Below are the code and all the weights of a small trained network. Each question names an input and a class and asks about switching units off, where a switched-off unit gives its printed mean instead of its output.

import numpy as np


def w(rows, s, z=0):
    codes = np.array(rows[::2]) - 128.0
    scale = np.full(codes.shape[1], s)
    scale[-1] = z or s
    return codes * scale


def f(y):
    return y / 2 * (1 + np.tanh(0.7978845608 * (y + 0.044715 * y**3)))


def log_softmax(a):
    a = a - a.max(-1, keepdims=True)
    return a - np.log(np.exp(a).sum(-1, keepdims=True))


def net(x, mask):
    res = np.array(x, float).reshape(1, 5) / 4 @ E
    y = f(res @ A[0][:, :-1].T + A[0][:, -1])
    res = res + np.where(mask, y, B[0][:, -1]) @ B[0][:, :-1]
    return log_softmax(res[-1] @ U[:, :-1].T + U[:, -1])


A, B = {}, {}
E = w([
[107,63,201,162,202,117,143,189,156,38,110],'x0',
[222,170,166,196,157,254,57,117,74,155,147],'x1',
[111,208,29,152,135,154,82,183,56,141,132],'x2',
[84,151,169,110,146,137,162,205,171,144,246],'x3',
[103,20,221,142,99,70,75,112,48,137,169],'x4',
],0.012)
A[0] = w([
[119,105,84,99,31,119,139,110,121,130,119,126],'N1',
[153,101,126,135,134,170,120,103,109,134,90,39],'N2',
[205,97,211,162,246,157,129,135,177,64,121,161],'N3',
[111,156,90,133,186,121,122,180,158,125,96,4],'N4',
[165,171,128,152,116,103,136,127,93,137,103,157],'N5',
[2,93,210,104,89,79,154,127,175,96,123,233],'N6',
[85,165,48,97,152,139,181,179,180,99,153,86],'N7',
[184,188,96,134,170,129,116,178,178,166,131,237],'N8',
[145,80,94,91,95,121,143,16,134,155,63,176],'N9',
[157,108,177,102,57,183,171,107,158,141,183,71],'N10',
[138,165,117,90,86,153,149,119,178,134,161,144],'N11',
],0.012,0.0048)
B[0] = w([
[119,117,114,147,135,156,162,141,157,104,101,165],'N1',
[140,145,160,103,103,101,115,88,189,147,101,159],'N2',
[87,57,158,90,114,120,180,175,254,147,149,245],'N3',
[145,110,126,134,134,127,150,152,199,162,122,156],'N4',
[117,144,166,89,76,150,109,119,167,143,131,155],'N5',
[115,91,198,174,213,93,128,170,162,130,95,252],'N6',
[135,39,163,124,183,101,135,172,194,130,141,198],'N7',
[87,90,133,108,109,119,199,150,131,61,120,197],'N8',
[115,71,151,119,58,182,126,129,149,86,98,193],'N9',
[115,159,139,136,186,99,92,139,74,187,216,171],'N10',
[145,91,108,159,152,78,177,151,64,153,153,167],'N11',
],0.011,0.023)
U = w([
[92,193,58,145,102,118,158,150,33,194,173,58],'0',
[62,45,105,141,115,124,186,185,174,144,97,235],'1',
[150,122,135,149,160,73,103,63,117,215,115,2],'2',
[120,116,74,132,2,212,161,63,131,100,52,37],'3',
],0.0083,0.0035)

Each question gives the input, the list of numbers given to net, and the class t.
The units are the neurons (one row each of A and B). Each row of codes is followed by its name. A weight is (code - 128) times the scale printed after its matrix; where a second scale follows, it is the last column's (A, B and U).
mask holds one flag per neuron, in row order. A switched-off neuron (its flag False) gives its mean, the last column of its row in B, instead of its output. The means were averaged over made-up inputs and are rounded, as every weight is.
A unit's drop is (log p(t) with every unit on - log p(t) with that unit switched off) / (log p(t) with every unit on - log p(t) with every unit switched off).
The circuit of an input: a set's keep is (log p(t) with only the set's units on - log p(t) with every unit switched off) / (log p(t) with every unit on - log p(t) with every unit switched off). Starting from all 11 units, units are removed one at a time, each time the one whose removal leaves the highest keep (on an exact tie, the one counted first), for as long as the keep stays at least 0.8.
circuit, biggest first: the units of the circuit, biggest drop first
most important unit: the unit with the biggest drop
top k neurons: the k neurons with the biggest drops, biggest first
drop when u is switched off: that unit's drop, to one decimal
input [-3,7,4,1,3], class 3: circuit, biggest first => [N6 N3]
input [-4,4,4,3,3], class 0: circuit, biggest first => [N3 N6]
input [-3,-1,0,3,4], class 2: circuit, biggest first => [N3 N8 N9]
input [-5,-6,-1,-4,0], class 3: circuit, biggest first => [N3 N9 N7]
input [-4,3,-6,8,1], class 2: most important unit => N10
input [-1,1,-2,1,8], class 2: top 2 neurons => [N3 N8]
input [-8,-3,7,-2,2], class 3: top 2 neurons => [N6 N3]
input [-5,8,8,8,4], class 0: drop when N3 is switched off => 0.1
input [3,8,7,-6,5], class 3: drop when N10 is switched off => 0.1
input [-5,8,-3,1,-3], class 0: drop when N3 is switched off => 0.2
